Below are the code and all the weights of a small trained network. Each question names an input and a class and asks about switching units off, where a switched-off unit gives its printed mean instead of its output.

import numpy as np


def w(rows, s, z=0):
    codes = np.array(rows[::2]) - 128.0
    scale = np.full(codes.shape[1], s)
    scale[-1] = z or s
    return codes * scale


def f(y):
    return np.maximum(y, 0)


def log_softmax(a):
    a = a - a.max(-1, keepdims=True)
    return a - np.log(np.exp(a).sum(-1, keepdims=True))


def net(x, mask):
    res = np.array(x, float).reshape(1, 6) / 4 @ E
    y = f(res @ A[0][:, :-1].T + A[0][:, -1])
    res = res + np.where(mask, y, B[0][:, -1]) @ B[0][:, :-1]
    return log_softmax(res[-1] @ U[:, :-1].T + U[:, -1])


A, B = {}, {}
E = w([
[142,108,95,156,78,43,174,144,97],'x0',
[136,109,142,115,90,122,108,138,121],'x1',
[135,16,202,163,103,128,196,76,175],'x2',
[201,164,193,124,138,186,219,138,85],'x3',
[140,250,198,140,89,80,151,174,177],'x4',
[34,133,109,85,109,144,193,165,120],'x5',
],0.015)
A[0] = w([
[200,78,108,164,122,35,142,171,46,124],'N1',
[143,62,62,82,156,165,130,65,45,44],'N2',
[130,183,67,90,133,139,115,191,54,1],'N3',
[146,173,111,154,155,133,42,148,67,66],'N4',
[2,136,104,110,71,199,190,191,104,128],'N5',
[192,138,185,117,142,180,191,155,14,46],'N6',
[120,148,187,64,138,188,67,53,140,86],'N7',
],0.0098,0.006)
B[0] = w([
[108,181,61,156,203,154,214,143,132,234],'N1',
[143,210,194,55,82,126,100,96,165,247],'N2',
[134,50,156,105,185,63,198,112,199,220],'N3',
[108,113,194,207,173,191,167,79,162,221],'N4',
[199,137,85,164,168,206,120,147,159,245],'N5',
[47,110,94,175,130,111,51,145,191,244],'N6',
[106,151,5,118,157,122,251,109,49,200],'N7',
],0.011,0.014)
U = w([
[129,10,182,151,162,142,197,105,172,93],'0',
[79,161,53,121,165,128,183,143,78,89],'1',
[147,240,167,94,104,122,122,127,198,128],'2',
[43,100,56,180,162,118,27,129,170,99],'3',
[143,111,110,160,159,143,124,130,134,253],'4',
[235,114,96,192,169,164,91,122,127,180],'5',
[138,137,138,126,142,132,139,173,90,107],'6',
[223,94,141,116,119,110,88,185,68,80],'7',
],0.012)

Each question gives the input, the list of numbers given to net, and the class t.
The units are the neurons (one row each of A and B). Each row of codes is followed by its name. A weight is (code - 128) times the scale printed after its matrix; where a second scale follows, it is the last column's (A, B and U).
mask holds one flag per neuron, in row order. A switched-off neuron (its flag False) gives its mean, the last column of its row in B, instead of its output. The means were averaged over made-up inputs and are rounded, as every weight is.
A unit's drop is (log p(t) with every unit on - log p(t) with that unit switched off) / (log p(t) with every unit on - log p(t) with every unit switched off).
The circuit of an input: a set's keep is (log p(t) with only the set's units on - log p(t) with every unit switched off) / (log p(t) with every unit on - log p(t) with every unit switched off). Starting from all 7 units, units are removed one at a time, each time the one whose removal leaves the highest keep (on an exact tie, the one counted first), for as long as the keep stays at least 0.8.
units of the circuit, in order: the units of the circuit, biggest drop first
most important unit: the unit with the biggest drop
k most important neurons: the k neurons with the biggest drops, biggest first
drop of u: that unit's drop, to one decimal
input [-2,-2,3,2,-1,4], class 5: units of the circuit, in order	N3, N5
input [2,5,6,-3,-7,5], class 2: 2 most important neurons	N2, N3
input [7,-4,1,-3,-3,-7], class 1: most important unit	N1
input [4,0,-5,-3,-2,1], class 0: 3 most important neurons	N3, N6, N7
input [8,-5,-8,-2,6,-2], class 0: 4 most important neurons	N3, N4, N7, N2
input [-5,3,6,-5,-1,8], class 5: units of the circuit, in order	N5, N3
input [2,-6,-1,1,6,8], class 5: 2 most important neurons	N5, N2
input [6,7,0,4,-8,1], class 2: 2 most important neurons	N2, N7
input [4,-1,1,-4,-3,-4], class 1: 4 most important neurons	N6, N1, N5, N4
input [4,-8,3,0,4,2], class 4: 3 most important neurons	N2, N7, N3
input [4,-3,-2,-7,7,-8], class 5: units of the circuit, in order	N2, N6
input [1,2,-3,-4,-7,-3], class 2: 2 most important neurons	N2, N6
input [2,2,3,-6,1,8], class 5: units of the circuit, in order	N5, N6
input [4,6,-3,6,2,1], class 3: 3 most important neurons	N6, N7, N2
input [0,-5,-6,-4,4,-6], class 0: most important unit	N4
input [-5,-7,2,6,5,-6], class 4: units of the circuit, in order	N7, N6
input [5,7,-4,5,2,-5], class 4: 2 most important neurons	N7, N2
input [5,-7,6,-6,-8,6], class 2: units of the circuit, in order	N2, N3
input [-4,6,7,2,2,-8], class 5: 2 most important neurons	N3, N4
input [6,-1,2,-2,6,7], class 5: 2 most important neurons	N5, N2
input [8,3,-2,-3,4,-5], class 1: units of the circuit, in order	N1
input [-3,-3,-5,6,-8,-3], class 2: drop of N2	1.3
input [-1,7,-2,6,-8,2], class 2: drop of N2	1.3
input [-6,-5,-4,-3,-6,4], class 1: drop of N7	2.0
